Here is a tiny trained network, its code and every weight. The questions are about switching its units off for an input and a class, where a switched-off unit gives its printed mean instead of its output.

import numpy as np


def w(rows, s, z=0):
    codes = np.array(rows[::2]) - 128.0
    scale = np.full(codes.shape[1], s)
    scale[-1] = z or s
    return codes * scale


def norm(h):
    return h / np.sqrt((h * h).mean(-1, keepdims=True) + 1e-5)


def f(y):
    return y / 2 * (1 + np.tanh(0.7978845608 * (y + 0.044715 * y**3)))


def log_softmax(a):
    a = a - a.max(-1, keepdims=True)
    return a - np.log(np.exp(a).sum(-1, keepdims=True))


def net(x, mask):
    res = np.array(x, float).reshape(1, 4) / 4 @ E
    u = 0
    for l in range(2):
        y = f(norm(res) @ A[l][:, :-1].T + A[l][:, -1])
        res = res + np.where(mask[u : u + 5], y, B[l][:, -1]) @ B[l][:, :-1]
        u += 5
    return log_softmax(norm(res)[-1] @ U[:, :-1].T + U[:, -1])


A, B = {}, {}
E = w([
[213,46,9,75,165,61,183,123,254,234,101,150],'x0',
[186,169,223,127,160,89,184,202,203,45,99,155],'x1',
[189,99,88,73,108,25,76,127,82,84,180,39],'x2',
[141,96,111,199,153,94,98,203,94,140,167,213],'x3',
],0.0048)
A[0] = w([
[253,240,194,160,193,99,228,142,143,69,172,166,78],'0.n0',
[77,180,133,67,173,112,215,134,124,149,65,24,6],'0.n1',
[177,206,149,58,142,148,160,247,206,52,145,130,27],'0.n2',
[201,126,154,6,137,202,139,75,120,100,142,132,2],'0.n3',
[139,125,72,195,155,94,126,222,94,97,233,225,36],'0.n4',
],0.0045,0.0026)
B[0] = w([
[47,168,111,87,104,126,113,73,39,219,124,118,254],'0.n0',
[177,203,145,80,117,81,157,130,59,193,133,202,151],'0.n1',
[101,131,2,141,179,152,75,224,130,139,222,53,214],'0.n2',
[141,140,118,123,29,85,205,220,118,132,114,170,128],'0.n3',
[181,70,161,152,31,130,152,204,100,179,99,135,231],'0.n4',
],0.0067,0.003)
A[1] = w([
[132,188,158,9,68,133,229,76,120,114,63,88,85],'1.n0',
[33,143,137,157,229,221,190,127,127,196,60,196,26],'1.n1',
[187,88,133,98,99,57,64,110,126,47,168,52,4],'1.n2',
[158,86,186,128,106,3,89,139,141,87,177,73,26],'1.n3',
[147,30,81,102,252,30,222,111,252,141,79,135,57],'1.n4',
],0.0052,0.0027)
B[1] = w([
[193,74,171,181,104,154,169,175,85,157,146,164,205],'1.n0',
[146,127,43,104,84,104,61,102,158,72,151,164,230],'1.n1',
[127,146,117,124,134,175,110,141,255,93,95,188,186],'1.n2',
[153,174,168,121,103,143,112,50,181,95,88,173,174],'1.n3',
[64,95,172,143,153,132,110,89,110,97,92,119,253],'1.n4',
],0.0095,0.0049)
U = w([
[184,184,90,74,92,133,47,81,203,40,72,253,22],'0',
[8,83,221,169,199,117,109,98,64,60,70,102,251],'1',
[233,70,190,172,56,78,202,215,47,209,143,185,60],'2',
[30,177,51,67,195,125,57,134,61,196,181,38,122],'3',
],0.0051,0.0029)

Each question gives the input, the list of numbers given to net, and the class t.
The units are the neurons (one row each of A and B). Each row of codes is followed by its name. A weight is (code - 128) times the scale printed after its matrix; where a second scale follows, it is the last column's (A, B and U).
mask holds one flag per neuron, layer by layer. A switched-off neuron (its flag False) gives its mean, the last column of its row in B, instead of its output. The means were averaged over made-up inputs and are rounded, as every weight is.
A unit's drop is (log p(t) with every unit on - log p(t) with that unit switched off) / (log p(t) with every unit on - log p(t) with every unit switched off).
The circuit of an input: a set's keep is (log p(t) with only the set's units on - log p(t) with every unit switched off) / (log p(t) with every unit on - log p(t) with every unit switched off). Starting from all 10 units, units are removed one at a time, each time the one whose removal leaves the highest keep (on an exact tie, the one counted first), for as long as the keep stays at least 0.8.
units of the circuit, in order: the units of the circuit, biggest drop first
k most important neurons: the k neurons with the biggest drops, biggest first
top k neurons in layer l: the k neurons of layer l with the biggest drops, biggest first
input [1,3,-3,-5], class 2: units of the circuit, in order : (1.n0)
input [8,-6,-7,3], class 1: units of the circuit, in order : (1.n4 0.n0)
input [-5,-3,5,-2], class 0: units of the circuit, in order : (0.n0 1.n2)
input [6,0,3,-5], class 1: 3 most important neurons : (1.n4 0.n0 0.n4)
input [-2,6,-5,-1], class 3: units of the circuit, in order : (0.n2 0.n0)
input [-2,-3,1,3], class 2: top 3 neurons in layer 0 : (0.n4 0.n0 0.n2)
input [5,-5,-3,5], class 1: 4 most important neurons : (1.n4 0.n0 0.n2 0.n1)
input [-5,1,7,7], class 0: units of the circuit, in order : (1.n3 1.n2)
input [-6,-6,4,-7], class 2: units of the circuit, in order : (1.n0 0.n2 1.n4)
input [-5,-6,7,6], class 0: 3 most important neurons : (0.n0 1.n2 1.n3)
input [5,8,4,-7], class 3: 3 most important neurons : (0.n2 0.n4 0.n0)
input [-5,8,5,1], class 3: units of the circuit, in order : (0.n0 0.n2)
input [-4,5,-7,5], class 0: 2 most important neurons : (1.n1 1.n4)
input [-5,-3,-5,-1], class 0: 2 most important neurons : (1.n1 1.n4)
input [5,-4,6,5], class 0: top 3 neurons in layer 1 : (1.n2 1.n3 1.n0)
input [8,7,2,0], class 1: units of the circuit, in order : (1.n4)
input [-5,-2,-5,-5], class 0: top 2 neurons in layer 1 : (1.n1 1.n4)
input [2,-7,8,-1], class 0: units of the circuit, in order : (1.n2 0.n0)
input [-6,8,2,1], class 3: units of the circuit, in order : (0.n2 0.n0)
input [-5,2,6,-7], class 2: top 3 neurons in layer 1 : (1.n0 1.n1 1.n4)
input [-7,4,8,-6], class 0: units of the circuit, in order : (1.n2)
input [6,8,-6,-8], class 2: top 3 neurons in layer 0 : (0.n1 0.n0 0.n3)
input [8,-8,3,4], class 1: units of the circuit, in order : (1.n4 0.n0 0.n2 1.n1)
input [5,-3,8,0], class 0: 2 most important neurons : (1.n2 1.n3)
input [5,8,5,-5], class 3: top 4 neurons in layer 0 : (0.n2 0.n0 0.n4 0.n1)
input [-5,5,6,-7], class 2: top 2 neurons in layer 0 : (0.n1 0.n3)
